Below is a small trained network, with its code and all its weights. Each question gives an input and a target symbol and asks what happens when units are switched off, that is, made to give their printed mean instead of their output.

import numpy as np


def w(rows, s, z=0):
    codes = np.array(rows[::2]) - 128.0
    scale = np.full(codes.shape[1], s)
    scale[-1] = z or s
    return codes * scale


def f(y):
    return y / 2 * (1 + np.tanh(0.7978845608 * (y + 0.044715 * y**3)))


def softmax(a):
    e = np.exp(a - a.max(-1, keepdims=True))
    return e / e.sum(-1, keepdims=True)


def log_softmax(a):
    a = a - a.max(-1, keepdims=True)
    return a - np.log(np.exp(a).sum(-1, keepdims=True))


def net(x, mask):
    ids = ['ΓΣΩαδζθλξπτψ'.index(c) for c in x.split()]
    T = len(ids)
    res = E[ids] + P[:T]
    r = res
    for j in range(2):
        rows = slice(4 * j, 4 * j + 4)
        q, k, v = (r @ M[0][rows].T for M in (Q, K, V))
        z = softmax(np.where(np.tri(T) > 0, q @ k.T / 4**0.5, -1e9)) @ v
        o = O[0][rows]
        res = res + np.where(mask[j], z, o[:, -1]) @ o[:, :-1]
    y = f(res @ A[0][:, :-1].T + A[0][:, -1])
    res = res + np.where(mask[2:14], y, B[0][:, -1]) @ B[0][:, :-1]
    return log_softmax(res[-1] @ U[:, :-1].T + U[:, -1])


Q, K, V, O, A, B = {}, {}, {}, {}, {}, {}
E = w([
[138,84,214,148],'Γ',
[45,103,80,50],'Σ',
[52,103,101,248],'Ω',
[66,147,219,52],'α',
[137,117,186,142],'δ',
[74,135,115,16],'ζ',
[79,199,111,35],'θ',
[217,225,92,189],'λ',
[97,228,44,77],'ξ',
[153,87,182,127],'π',
[184,223,240,24],'τ',
[155,206,20,121],'ψ',
],0.015)
P = w([
[63,225,171,140],'0',
[104,158,123,118],'1',
[117,111,112,110],'2',
[134,71,102,101],'3',
[143,37,95,91],'4',
[152,2,91,80],'5',
],0.011)
Q[0] = w([
[124,45,217,139],'head 1',
[209,137,175,77],'head 1',
[73,76,89,202],'head 1',
[89,134,45,107],'head 1',
[80,118,14,101],'head 2',
[190,217,86,157],'head 2',
[194,112,101,172],'head 2',
[78,112,160,253],'head 2',
],0.012)
K[0] = w([
[36,212,191,182],'head 1',
[151,220,103,122],'head 1',
[31,60,83,208],'head 1',
[141,84,14,83],'head 1',
[95,132,50,98],'head 2',
[178,201,91,140],'head 2',
[173,141,122,250],'head 2',
[132,81,112,223],'head 2',
],0.013)
V[0] = w([
[57,80,156,146],'head 1',
[161,67,147,106],'head 1',
[96,91,117,150],'head 1',
[114,209,40,118],'head 1',
[135,160,154,249],'head 2',
[92,107,119,139],'head 2',
[134,41,184,138],'head 2',
[143,138,78,104],'head 2',
],0.012)
O[0] = w([
[135,123,140,3,43],'head 1',
[82,187,166,159,32],'head 1',
[148,171,113,32,2],'head 1',
[201,228,105,68,223],'head 1',
[109,41,112,109,26],'head 2',
[68,173,60,64,80],'head 2',
[147,188,121,141,61],'head 2',
[120,137,139,48,113],'head 2',
],0.0074,0.0066)
A[0] = w([
[145,11,81,139,255],'neuron 1',
[132,221,146,83,115],'neuron 2',
[84,213,146,158,77],'neuron 3',
[202,249,38,45,88],'neuron 4',
[7,178,152,188,124],'neuron 5',
[90,181,130,105,69],'neuron 6',
[158,179,147,253,149],'neuron 7',
[81,166,75,82,93],'neuron 8',
[57,216,216,87,140],'neuron 9',
[20,191,120,44,205],'neuron 10',
[226,154,101,43,85],'neuron 11',
[125,39,29,59,149],'neuron 12',
],0.0078,0.0038)
B[0] = w([
[26,179,129,59,171],'neuron 1',
[78,92,116,198,192],'neuron 2',
[2,185,106,152,149],'neuron 3',
[121,138,169,178,254],'neuron 4',
[134,158,98,85,146],'neuron 5',
[118,69,83,109,135],'neuron 6',
[131,95,53,105,237],'neuron 7',
[142,85,198,122,164],'neuron 8',
[121,162,74,189,197],'neuron 9',
[202,107,111,133,193],'neuron 10',
[76,124,107,125,197],'neuron 11',
[161,147,155,118,168],'neuron 12',
],0.0091,0.0088)
U = w([
[53,87,181,149,103],'Γ',
[74,234,93,143,191],'Σ',
[128,158,99,67,206],'Ω',
[117,121,155,123,95],'α',
[104,116,143,133,80],'δ',
[124,128,122,127,54],'ζ',
[200,92,171,138,143],'θ',
[170,105,19,129,53],'λ',
[193,141,154,143,252],'ξ',
[104,101,131,145,31],'π',
[94,5,73,175,83],'τ',
[141,137,111,123,50],'ψ',
],0.012,0.0041)

Each question gives the input, a string of symbols that net reads in full, and the target symbol t.
The units are the heads (4 rows each of Q, K, V and O) and the neurons (one row each of A and B). Each row of codes is followed by its name. A weight is (code - 128) times the scale printed after its matrix; where a second scale follows, it is the last column's (O, A, B and U).
mask holds one flag per unit, heads first, then neurons. A switched-off unit (its flag False) gives its mean, the last column of its rows in O or B, instead of its output. The means were averaged over made-up inputs and are rounded, as every weight is.
A unit's drop is (log p(t) with every unit on - log p(t) with that unit switched off) / (log p(t) with every unit on - log p(t) with every unit switched off).
The circuit of an input: a set's keep is (log p(t) with only the set's units on - log p(t) with every unit switched off) / (log p(t) with every unit on - log p(t) with every unit switched off). Starting from the 12 units with the biggest drops (on a tie, the unit counted first), units are removed one at a time, each time the one whose removal leaves the highest keep (on an exact tie, the one counted first), for as long as the keep stays at least 0.8.
circuit, biggest first: the units of the circuit, biggest drop first
k most important neurons: the k neurons with the biggest drops, biggest first
which heads matter: for each layer, one digit per head in row order, 1 if its drop is at least 0.15 and else 0, layers parted by /
drop when u is switched off: that unit's drop, to one decimal
input ξ τ τ τ ψ, target Σ: circuit, biggest first -> head 1
input Γ τ Ω τ δ, target Γ: circuit, biggest first -> head 1; neuron 1
input Γ τ ξ τ ψ, target Σ: circuit, biggest first -> head 1; neuron 4
input τ θ π λ Ω, target Ω: which heads matter -> 10
input Γ τ τ ψ τ θ, target Σ: circuit, biggest first -> head 2; head 1
input τ τ Σ Γ Γ ξ, target Σ: circuit, biggest first -> head 1; neuron 4
input λ Γ τ τ ξ δ, target λ: circuit, biggest first -> head 1; neuron 4
input Γ ξ δ Γ, target Γ: circuit, biggest first -> head 1; neuron 1
input ψ τ τ τ Γ, target λ: 3 most important neurons -> neuron 7; neuron 4; neuron 8
input λ τ Γ, target λ: circuit, biggest first -> head 1; neuron 7; head 2
input λ τ τ λ τ ξ, target Σ: 3 most important neurons -> neuron 11; neuron 4; neuron 7
input Γ π τ τ τ θ, target Σ: 3 most important neurons -> neuron 3; neuron 9; neuron 7
input α τ λ τ ζ, target Σ: drop when head 2 is switched off -> 1.0
input Ω τ δ, target Ω: drop when neuron 9 is switched off -> 0.0
input Γ τ Γ, target Γ: most important neuron -> neuron 1
input Γ α δ, target Γ: drop when neuron 8 is switched off -> -0.1
input ξ ξ τ τ ξ δ, target ξ: drop when neuron 3 is switched off -> 0.1
